Look-ups in named tables: a row name and a column name give one cell, copied from the table.

pevom
cols = dufe, fiku, zukoto, derodut, novi, katun, som
mibok: [75, 65, 129, 133, 118, 148, 170]
latolit: [50, 44, 122, 156, 114, 158, 208]
vapal: [32, 31, 112, 164, 101, 154, 211]
metu: [31, 30, 115, 169, 103, 165, 215]
vibeku: [35, 38, 131, 174, 91, 169, 193]
kadugo: [29, 30, 96, 145, 79, 165, 214]
zan: [33, 28, 115, 178, 95, 165, 214]
kab: [32, 33, 101, 148, 82, 147, 212]
miz: [31, 28, 111, 160, 88, 153, 206]
reg: [31, 32, 109, 167, 102, 164, 213]
nipame: [28, 28, 116, 164, 104, 152, 212]

latolit, fiku => 44
zan, novi => 95
miz, fiku => 28
mibok, zukoto => 129
reg, zukoto => 109
mibok, dufe => 75
vapal, katun => 154
vapal, dufe => 32
zan, som => 214
reg, novi => 102
zan, derodut => 178
metu, dufe => 31
mibok, novi => 118
nipame, novi => 104
vibeku, katun => 169
mibok, fiku => 65
Row with the largest novi: mibok

rali:
|  | tikune | sevuba | rus | gizal | tup | tenoz | zetuf |
|---|---|---|---|---|---|---|---|
| nadifaz | 125 | 126 | 209 | 192 | 195 | 210 | 60 |
| poz | 132 | 133 | 216 | 201 | 204 | 217 | 53 |
| nor | 110 | 112 | 200 | 174 | 176 | 201 | 67 |
| bupufe | 65 | 64 | 61 | 84 | 83 | 60 | 184 |

nadifaz, tenoz -> 210
nadifaz, tikune -> 125
nor, tikune -> 110
bupufe, zetuf -> 184
nor, tup -> 176
nor, gizal -> 174
bupufe, tup -> 83
bupufe, gizal -> 84
nadifaz, gizal -> 192
poz, gizal -> 201
nor, tenoz -> 201
bupufe, tikune -> 65
poz, sevuba -> 133
poz, zetuf -> 53
nadifaz, zetuf -> 60
nadifaz, sevuba -> 126
bupufe, tenoz -> 60
nor, rus -> 200
bupufe, rus -> 61

furika:
,sidife,guka,tunu,mipabe,vagag
der,246,74,95,75,81
kuliduz,129,91,83,93,81
teb,136,75,87,106,89
dibe,75,66,91,43,82
bug,4,103,78,80,83

What is the vagag of bug in furika?
83
What is the mipabe of der in furika?
75
What is the sidife of dibe in furika?
75
What is the tunu of kuliduz in furika?
83
What is the sidife of bug in furika?
4
What is the guka of dibe in furika?
66
What is the sidife of der in furika?
246
What is the tunu of teb in furika?
87
What is the sidife of kuliduz in furika?
129
What is the vagag of kuliduz in furika?
81
What is the vagag of dibe in furika?
82
What is the guka of kuliduz in furika?
91
What is the guka of bug in furika?
103
What is the vagag of der in furika?
81

Table nud
	gar	gav	nonu
tef	59	129	171
nikob	57	125	154
pumaziz	51	144	114
vamogop	199	151	141
ruteru	153	165	137
zor	193	133	185
par	46	185	168

What is the gar of tef in nud? 59
What is the gav of par in nud? 185
What is the gar of zor in nud? 193
What is the nonu of pumaziz in nud? 114
What is the nonu of nikob in nud? 154
What is the gar of vamogop in nud? 199
What is the gav of zor in nud? 133
What is the gar of nikob in nud? 57
What is the nonu of vamogop in nud? 141
What is the gar of pumaziz in nud? 51
Which row has the largest gar? vamogop

Table zafeli
         tad  fep  rud  fufota  rir  zek  tebote  diz  tik
nog      143  137  177     145  119  163     159  163  150
petiruz  147  158  197     180  101  204     123  137  204
vavem    135  102  178     136   81  124     143  162  112
semapeg  109  168  139      92  153  171     132  140   77
nid      180  168   87     195  181  143     204  203  183
dubano   127  169  135     216  174  166     128  140  174
sugo     125  135  173     105   62  197     123  151  175
nar      175  152  109     131  169  109     133  125  125
farazav  153  155  111     236  159  134     160  170  172

What is the zek of farazav in zafeli? 134
What is the rir of vavem in zafeli? 81
What is the rir of nid in zafeli? 181
What is the diz of semapeg in zafeli? 140
What is the zek of nog in zafeli? 163
What is the rir of nog in zafeli? 119
What is the fep of petiruz in zafeli? 158
What is the tad of sugo in zafeli? 125
What is the tebote of vavem in zafeli? 143
What is the tad of vavem in zafeli? 135
What is the rud of farazav in zafeli? 111
What is the fufota of nog in zafeli? 145
What is the zek of nar in zafeli? 109
What is the diz of vavem in zafeli? 162
What is the tad of nar in zafeli? 175
Which row has the largest fep? dubano

